Here is a tiny trained network, its code and every weight. The questions are about switching its units off for an input and a class, where a switched-off unit gives its printed mean instead of its output.

import numpy as np


def w(rows, s, z=0):
    codes = np.array(rows[::2]) - 128.0
    scale = np.full(codes.shape[1], s)
    scale[-1] = z or s
    return codes * scale


def f(y):
    return y / 2 * (1 + np.tanh(0.7978845608 * (y + 0.044715 * y**3)))


def log_softmax(a):
    a = a - a.max(-1, keepdims=True)
    return a - np.log(np.exp(a).sum(-1, keepdims=True))


def net(x, mask):
    res = np.array(x, float).reshape(1, 7) / 4 @ E
    y = f(res @ A[0][:, :-1].T + A[0][:, -1])
    res = res + np.where(mask, y, B[0][:, -1]) @ B[0][:, :-1]
    return log_softmax(res[-1] @ U[:, :-1].T + U[:, -1])


A, B = {}, {}
E = w([
[142,150,153,138,185,132,64,93,204],'x0',
[5,140,112,29,18,157,124,68,122],'x1',
[134,150,95,180,131,215,121,228,182],'x2',
[149,87,162,120,180,205,245,107,130],'x3',
[183,172,155,92,159,206,116,142,68],'x4',
[146,57,7,158,139,190,118,96,88],'x5',
[91,1,186,43,174,101,163,137,206],'x6',
],0.0089)
A[0] = w([
[115,126,81,123,130,164,92,42,64,133],'neuron 1',
[203,149,147,124,213,93,170,98,154,102],'neuron 2',
[174,83,109,160,154,146,119,210,137,254],'neuron 3',
[132,98,37,165,48,73,184,127,106,153],'neuron 4',
[161,139,123,197,118,35,34,161,175,230],'neuron 5',
[212,101,153,142,250,99,134,95,121,186],'neuron 6',
[141,203,132,120,73,139,99,142,80,196],'neuron 7',
[79,110,139,67,123,157,136,128,151,159],'neuron 8',
[126,114,157,173,165,136,133,154,119,81],'neuron 9',
[165,75,147,114,98,136,183,100,87,221],'neuron 10',
[107,128,142,54,98,50,137,87,80,7],'neuron 11',
[183,121,108,169,198,196,148,171,160,134],'neuron 12',
[42,124,80,174,101,121,149,128,84,27],'neuron 13',
[99,74,121,86,143,128,108,115,150,114],'neuron 14',
[56,102,117,74,123,138,171,96,197,210],'neuron 15',
],0.012,0.0019)
B[0] = w([
[165,105,62,187,27,82,133,39,98,210],'neuron 1',
[152,45,190,157,99,107,138,135,84,209],'neuron 2',
[125,174,88,137,159,154,140,118,90,234],'neuron 3',
[122,77,106,142,200,37,217,25,152,213],'neuron 4',
[46,209,57,119,128,132,97,197,82,254],'neuron 5',
[229,75,254,117,140,118,138,175,99,252],'neuron 6',
[161,196,123,152,175,216,137,170,71,208],'neuron 7',
[144,154,161,49,151,154,113,104,123,179],'neuron 8',
[155,104,110,137,137,128,136,124,122,170],'neuron 9',
[97,156,111,95,173,120,129,102,131,174],'neuron 10',
[89,162,168,82,209,172,201,152,116,192],'neuron 11',
[99,168,75,140,187,206,202,192,49,254],'neuron 12',
[164,61,97,147,157,118,161,116,87,187],'neuron 13',
[96,142,186,111,147,162,141,96,143,178],'neuron 14',
[106,113,194,111,177,99,105,66,135,211],'neuron 15',
],0.0099,0.014)
U = w([
[139,85,160,157,97,73,93,226,129,13],'0',
[135,166,138,137,192,204,164,200,93,188],'1',
[191,164,138,135,38,201,66,55,116,93],'2',
[84,184,2,159,128,158,141,139,100,174],'3',
[39,155,179,37,182,119,144,92,154,168],'4',
[153,111,120,146,54,150,109,136,198,1],'5',
[161,121,117,148,103,150,125,134,212,23],'6',
[172,32,131,146,137,81,162,54,126,206],'7',
],0.0099,0.0039)

Each question gives the input, the list of numbers given to net, and the class t.
The units are the neurons (one row each of A and B). Each row of codes is followed by its name. A weight is (code - 128) times the scale printed after its matrix; where a second scale follows, it is the last column's (A, B and U).
mask holds one flag per neuron, in row order. A switched-off neuron (its flag False) gives its mean, the last column of its row in B, instead of its output. The means were averaged over made-up inputs and are rounded, as every weight is.
A unit's drop is (log p(t) with every unit on - log p(t) with that unit switched off) / (log p(t) with every unit on - log p(t) with every unit switched off).
The circuit of an input: a set's keep is (log p(t) with only the set's units on - log p(t) with every unit switched off) / (log p(t) with every unit on - log p(t) with every unit switched off). Starting from the 12 units with the biggest drops (on a tie, the unit counted first), units are removed one at a time, each time the one whose removal leaves the highest keep (on an exact tie, the one counted first), for as long as the keep stays at least 0.8.
circuit, biggest first: the units of the circuit, biggest drop first
most important unit: the unit with the biggest drop
k most important neurons: the k neurons with the biggest drops, biggest first
drop when u is switched off: that unit's drop, to one decimal
input [-1,0,3,0,6,0,-8], class 3: 2 most important neurons : (neuron 6; neuron 1)
input [-3,8,6,8,3,1,-2], class 4: circuit, biggest first : (neuron 15; neuron 8; neuron 12)
input [-2,5,4,-7,3,-7,4], class 4: most important unit : neuron 12
input [-4,4,-7,3,3,1,-6], class 3: 3 most important neurons : (neuron 6; neuron 7; neuron 2)
input [3,-8,-6,5,-5,2,3], class 0: circuit, biggest first : (neuron 2; neuron 4; neuron 6)
input [3,5,-2,7,4,7,-2], class 2: 3 most important neurons : (neuron 4; neuron 1; neuron 5)
input [4,8,2,-6,5,-4,-7], class 3: 2 most important neurons : (neuron 6; neuron 1)
input [4,2,0,-7,-3,-5,0], class 3: 2 most important neurons : (neuron 5; neuron 6)
input [7,-8,-2,1,-3,-3,6], class 0: 2 most important neurons : (neuron 2; neuron 6)
input [-1,-7,-4,1,-2,-2,5], class 0: 2 most important neurons : (neuron 4; neuron 2)
input [5,1,-2,-2,-3,-8,-5], class 3: 2 most important neurons : (neuron 6; neuron 5)
input [4,2,-6,5,-5,0,-7], class 7: 2 most important neurons : (neuron 5; neuron 12)
input [4,-5,-4,1,2,-1,7], class 7: 3 most important neurons : (neuron 2; neuron 5; neuron 7)
input [-6,5,-1,-6,-5,5,-4], class 7: circuit, biggest first : (neuron 4)
input [7,1,0,-6,4,1,2], class 3: 3 most important neurons : (neuron 6; neuron 5; neuron 15)
input [6,5,8,-7,-2,1,0], class 3: 2 most important neurons : (neuron 6; neuron 5)
input [-1,3,-2,-6,2,8,8], class 4: 2 most important neurons : (neuron 14; neuron 11)
input [-1,-4,0,-4,-8,0,3], class 3: 2 most important neurons : (neuron 5; neuron 6)
input [-1,-6,2,-5,-7,2,-5], class 3: drop when neuron 5 is switched off : 0.0
input [5,-4,-8,7,-7,-7,1], class 7: most important unit : neuron 2
input [-4,8,6,-4,3,4,1], class 7: drop when neuron 13 is switched off : 0.1
input [8,6,-3,7,7,-4,-3], class 4: drop when neuron 6 is switched off : 0.2
input [1,-2,-6,7,4,-6,-1], class 7: drop when neuron 5 is switched off : 0.3
